Here is a tiny trained network, its code and every weight. The questions are about switching its units off for an input and a class, where a switched-off unit gives its printed mean instead of its output.

import numpy as np


def w(rows, s, z=0):
    codes = np.array(rows[::2]) - 128.0
    scale = np.full(codes.shape[1], s)
    scale[-1] = z or s
    return codes * scale


def norm(h):
    return h / np.sqrt((h * h).mean(-1, keepdims=True) + 1e-5)


def f(y):
    return y / 2 * (1 + np.tanh(0.7978845608 * (y + 0.044715 * y**3)))


def log_softmax(a):
    a = a - a.max(-1, keepdims=True)
    return a - np.log(np.exp(a).sum(-1, keepdims=True))


def net(x, mask):
    res = np.array(x, float).reshape(1, 2) / 4 @ E
    u = 0
    for l in range(3):
        y = f(norm(res) @ A[l][:, :-1].T + A[l][:, -1])
        res = res + np.where(mask[u : u + 3], y, B[l][:, -1]) @ B[l][:, :-1]
        u += 3
    return log_softmax(norm(res)[-1] @ U[:, :-1].T + U[:, -1])


A, B = {}, {}
E = w([
[126,253,174,134,241],'x0',
[182,107,108,180,129],'x1',
],0.0073)
A[0] = w([
[184,147,254,131,159,193],'L0N1',
[205,85,142,121,44,241],'L0N2',
[103,179,160,150,198,252],'L0N3',
],0.0065,0.0014)
B[0] = w([
[141,71,253,117,176,201],'L0N1',
[189,238,248,39,233,247],'L0N2',
[55,44,121,93,129,254],'L0N3',
],0.0049,0.0039)
A[1] = w([
[127,53,188,86,147,250],'L1N1',
[237,108,117,229,177,75],'L1N2',
[156,57,144,116,2,116],'L1N3',
],0.0074,0.0023)
B[1] = w([
[173,255,76,157,115,254],'L1N1',
[43,61,90,40,3,181],'L1N2',
[104,100,174,169,212,219],'L1N3',
],0.008,0.0058)
A[2] = w([
[188,18,16,166,106,253],'L2N1',
[181,49,223,124,254,149],'L2N2',
[12,218,181,57,136,88],'L2N3',
],0.0059,0.0031)
B[2] = w([
[2,152,186,108,107,160],'L2N1',
[56,96,203,169,241,222],'L2N2',
[95,88,114,70,19,253],'L2N3',
],0.0077,0.0056)
U = w([
[48,81,154,57,50,212],'0',
[84,123,202,154,246,186],'1',
[184,194,82,91,80,184],'2',
[163,75,96,147,146,16],'3',
[167,85,115,166,129,11],'4',
[179,69,52,158,162,2],'5',
[168,88,70,201,132,27],'6',
],0.013,0.0061)

Each question gives the input, the list of numbers given to net, and the class t.
The units are the neurons (one row each of A and B). Each row of codes is followed by its name. A weight is (code - 128) times the scale printed after its matrix; where a second scale follows, it is the last column's (A, B and U).
mask holds one flag per neuron, layer by layer. A switched-off neuron (its flag False) gives its mean, the last column of its row in B, instead of its output. The means were averaged over made-up inputs and are rounded, as every weight is.
A unit's drop is (log p(t) with every unit on - log p(t) with that unit switched off) / (log p(t) with every unit on - log p(t) with every unit switched off).
The circuit of an input: a set's keep is (log p(t) with only the set's units on - log p(t) with every unit switched off) / (log p(t) with every unit on - log p(t) with every unit switched off). Starting from all 9 units, units are removed one at a time, each time the one whose removal leaves the highest keep (on an exact tie, the one counted first), for as long as the keep stays at least 0.8.
circuit, biggest first: the units of the circuit, biggest drop first
k most important neurons: the k neurons with the biggest drops, biggest first
top k neurons in layer l: the k neurons of layer l with the biggest drops, biggest first
input [5,5], class 0: circuit, biggest first => L1N2, L0N2
input [4,-6], class 0: 2 most important neurons => L2N3, L1N3
input [1,-1], class 2: top neuron in layer 1 => L1N1
input [-4,-2], class 1: 2 most important neurons => L1N2, L1N3
input [6,6], class 0: top 2 neurons in layer 1 => L1N2, L1N3
input [-5,-4], class 1: circuit, biggest first => L1N3, L1N2
input [3,2], class 2: top 2 neurons in layer 1 => L1N1, L1N3
input [-1,1], class 2: 3 most important neurons => L1N3, L0N2, L2N2
input [1,-2], class 2: 2 most important neurons => L1N1, L1N2
input [3,0], class 2: 4 most important neurons => L1N1, L1N3, L0N2, L2N2
input [5,-6], class 0: circuit, biggest first => L2N3, L0N2
input [1,3], class 2: top 2 neurons in layer 0 => L0N1, L0N3
input [-2,-3], class 2: top 2 neurons in layer 2 => L2N2, L2N1
input [3,-8], class 0: circuit, biggest first => L2N3
input [-7,-5], class 1: 2 most important neurons => L1N3, L1N2
input [-8,6], class 1: 4 most important neurons => L1N3, L0N2, L2N3, L2N2
input [-1,3], class 2: 3 most important neurons => L0N2, L1N3, L2N2
input [2,3], class 2: 4 most important neurons => L1N1, L0N3, L0N1, L2N2
input [0,1], class 2: 3 most important neurons => L1N3, L2N2, L0N2
input [3,-7], class 0: circuit, biggest first => L2N3
input [-8,3], class 1: 2 most important neurons => L1N3, L0N2
input [3,3], class 2: top 2 neurons in layer 0 => L0N2, L0N3
input [5,-5], class 0: top 2 neurons in layer 2 => L2N3, L2N2
